Here is a tiny trained network, its code and every weight. The questions are about switching its units off for an input and a class, where a switched-off unit gives its printed mean instead of its output.

import numpy as np


def w(rows, s, z=0):
    codes = np.array(rows[::2]) - 128.0
    scale = np.full(codes.shape[1], s)
    scale[-1] = z or s
    return codes * scale


def norm(h):
    return h / np.sqrt((h * h).mean(-1, keepdims=True) + 1e-5)


def f(y):
    return np.maximum(y, 0)


def log_softmax(a):
    a = a - a.max(-1, keepdims=True)
    return a - np.log(np.exp(a).sum(-1, keepdims=True))


def net(x, mask):
    res = np.array(x, float).reshape(1, 3) / 4 @ E
    u = 0
    for l in range(2):
        y = f(norm(res) @ A[l][:, :-1].T + A[l][:, -1])
        res = res + np.where(mask[u : u + 15], y, B[l][:, -1]) @ B[l][:, :-1]
        u += 15
    return log_softmax(norm(res)[-1] @ U[:, :-1].T + U[:, -1])


A, B = {}, {}
E = w([
[132,164,201,130,201,120,141,76,13,118],'x0',
[123,86,149,133,103,130,129,44,158,131],'x1',
[128,181,84,128,66,124,135,73,38,128],'x2',
],0.011)
A[0] = w([
[125,139,97,126,97,128,130,171,122,122,37],'L0N0',
[125,128,161,129,178,128,128,159,133,130,19],'L0N1',
[127,133,106,130,124,127,126,190,120,130,105],'L0N2',
[128,138,165,128,167,127,127,103,5,126,149],'L0N3',
[128,135,92,125,100,134,131,175,117,134,96],'L0N4',
[127,137,152,125,150,130,131,118,62,134,69],'L0N5',
[128,122,128,131,100,125,128,98,93,125,235],'L0N6',
[123,131,125,131,136,127,130,135,134,121,171],'L0N7',
[129,135,128,130,136,119,120,135,107,130,145],'L0N8',
[127,115,129,128,123,130,128,134,169,127,111],'L0N9',
[128,146,105,128,99,128,129,116,50,131,114],'L0N10',
[128,112,112,130,80,125,125,88,198,126,7],'L0N11',
[127,132,124,125,100,128,127,82,71,128,206],'L0N12',
[126,111,172,130,162,124,123,121,146,131,170],'L0N13',
[126,131,95,129,70,129,127,58,115,131,240],'L0N14',
],0.03,0.0022)
B[0] = w([
[150,170,102,168,114,98,66,113,134,159,161],'L0N0',
[164,74,181,81,121,135,139,199,92,78,176],'L0N1',
[125,197,71,148,114,115,103,57,121,164,164],'L0N2',
[87,166,36,171,196,189,207,4,119,80,253],'L0N3',
[146,175,105,173,120,91,80,112,140,161,164],'L0N4',
[75,138,67,127,130,149,172,51,104,100,194],'L0N5',
[123,117,129,126,175,170,154,97,89,92,172],'L0N6',
[152,154,167,146,109,122,105,112,115,119,138],'L0N7',
[114,118,100,123,156,148,146,107,163,175,147],'L0N8',
[124,79,142,127,111,100,132,200,141,178,166],'L0N9',
[224,179,196,134,197,165,108,79,44,109,190],'L0N10',
[57,121,123,125,35,176,152,110,183,193,201],'L0N11',
[189,179,157,190,190,143,138,71,86,73,193],'L0N12',
[156,120,157,84,123,179,182,149,66,97,175],'L0N13',
[130,65,180,50,172,201,232,138,74,61,201],'L0N14',
],0.024,0.031)
A[1] = w([
[108,126,165,130,135,96,113,104,139,103,51],'L1N0',
[111,151,28,134,144,119,180,158,78,109,39],'L1N1',
[107,147,99,89,167,181,80,123,153,115,138],'L1N2',
[70,137,154,166,105,41,97,131,144,62,28],'L1N3',
[142,192,85,151,191,146,146,20,65,56,141],'L1N4',
[118,111,139,130,131,114,109,108,149,111,83],'L1N5',
[178,104,184,101,251,127,150,139,56,10,81],'L1N6',
[119,153,64,123,133,131,118,115,118,88,88],'L1N7',
[100,137,59,118,192,117,165,71,112,49,103],'L1N8',
[123,89,180,157,195,108,120,107,162,125,105],'L1N9',
[108,118,154,129,132,128,170,104,129,101,28],'L1N10',
[46,123,53,117,177,79,126,103,155,97,1],'L1N11',
[83,169,37,202,109,14,38,123,216,187,54],'L1N12',
[161,185,121,149,200,154,146,24,69,101,137],'L1N13',
[97,121,129,126,156,95,136,139,145,112,112],'L1N14',
],0.017,0.0025)
B[1] = w([
[155,104,66,175,124,125,138,167,140,88,128],'L1N0',
[165,165,252,149,109,221,108,69,57,187,160],'L1N1',
[110,133,83,132,92,93,168,133,82,115,142],'L1N2',
[139,90,103,142,107,84,108,119,118,138,129],'L1N3',
[86,99,115,146,178,158,153,65,167,64,251],'L1N4',
[94,149,45,88,85,97,116,171,130,53,128],'L1N5',
[162,165,92,133,180,39,77,132,93,83,217],'L1N6',
[160,99,183,153,116,161,144,118,127,144,154],'L1N7',
[107,158,132,145,115,145,128,65,160,136,206],'L1N8',
[135,140,32,95,126,97,168,139,119,119,132],'L1N9',
[64,94,73,163,144,69,115,165,187,107,157],'L1N10',
[147,180,184,110,108,84,246,157,68,181,142],'L1N11',
[193,192,80,201,150,34,46,138,118,157,169],'L1N12',
[70,130,86,148,175,111,179,87,146,93,239],'L1N13',
[147,113,122,135,96,131,146,104,118,137,128],'L1N14',
],0.023,0.035)
U = w([
[110,143,99,139,246,169,182,10,86,43,146],'0',
[201,99,165,62,179,106,114,201,43,73,102],'1',
[97,106,172,60,204,154,29,128,195,120,1],'2',
[57,42,152,71,62,209,199,164,160,185,141],'3',
[154,178,74,181,109,79,45,119,152,218,181],'4',
],0.012,0.008)

Each question gives the input, the list of numbers given to net, and the class t.
The units are the neurons (one row each of A and B). Each row of codes is followed by its name. A weight is (code - 128) times the scale printed after its matrix; where a second scale follows, it is the last column's (A, B and U).
mask holds one flag per neuron, layer by layer. A switched-off neuron (its flag False) gives its mean, the last column of its row in B, instead of its output. The means were averaged over made-up inputs and are rounded, as every weight is.
A unit's drop is (log p(t) with every unit on - log p(t) with that unit switched off) / (log p(t) with every unit on - log p(t) with every unit switched off).
most important unit: the unit with the biggest drop
top k neurons: the k neurons with the biggest drops, biggest first
top k neurons in layer l: the k neurons of layer l with the biggest drops, biggest first
drop when u is switched off: that unit's drop, to one decimal
input [-7,1,-6], class 4: most important unit => L0N14
input [-4,-3,-5], class 4: top 2 neurons => L0N14, L0N3
input [-1,1,-8], class 1: top 2 neurons => L0N3, L0N1
input [1,6,-7], class 3: top 3 neurons => L0N10, L0N12, L0N3
input [3,2,-5], class 1: top 2 neurons => L0N1, L0N3
input [1,5,-7], class 1: top 3 neurons => L0N3, L0N13, L0N1
input [-2,1,-8], class 3: top 3 neurons => L0N10, L0N12, L1N6
input [1,5,-8], class 1: top 3 neurons in layer 0 => L0N3, L0N13, L0N1
input [1,5,-2], class 3: top 2 neurons in layer 0 => L0N3, L0N11
input [-1,-3,-2], class 4: top 2 neurons => L0N3, L0N14
input [-5,1,-5], class 4: top 2 neurons => L0N14, L1N12
input [4,0,-8], class 1: top 2 neurons in layer 0 => L0N3, L0N1
input [0,-3,-4], class 1: top 2 neurons => L0N3, L0N11
input [-8,2,3], class 3: top neuron => L0N14
input [1,-1,-4], class 1: drop when L0N3 is switched off => 0.5
input [-1,-8,-4], class 4: drop when L0N3 is switched off => 0.5
input [-8,-1,5], class 4: drop when L0N3 is switched off => 0.5
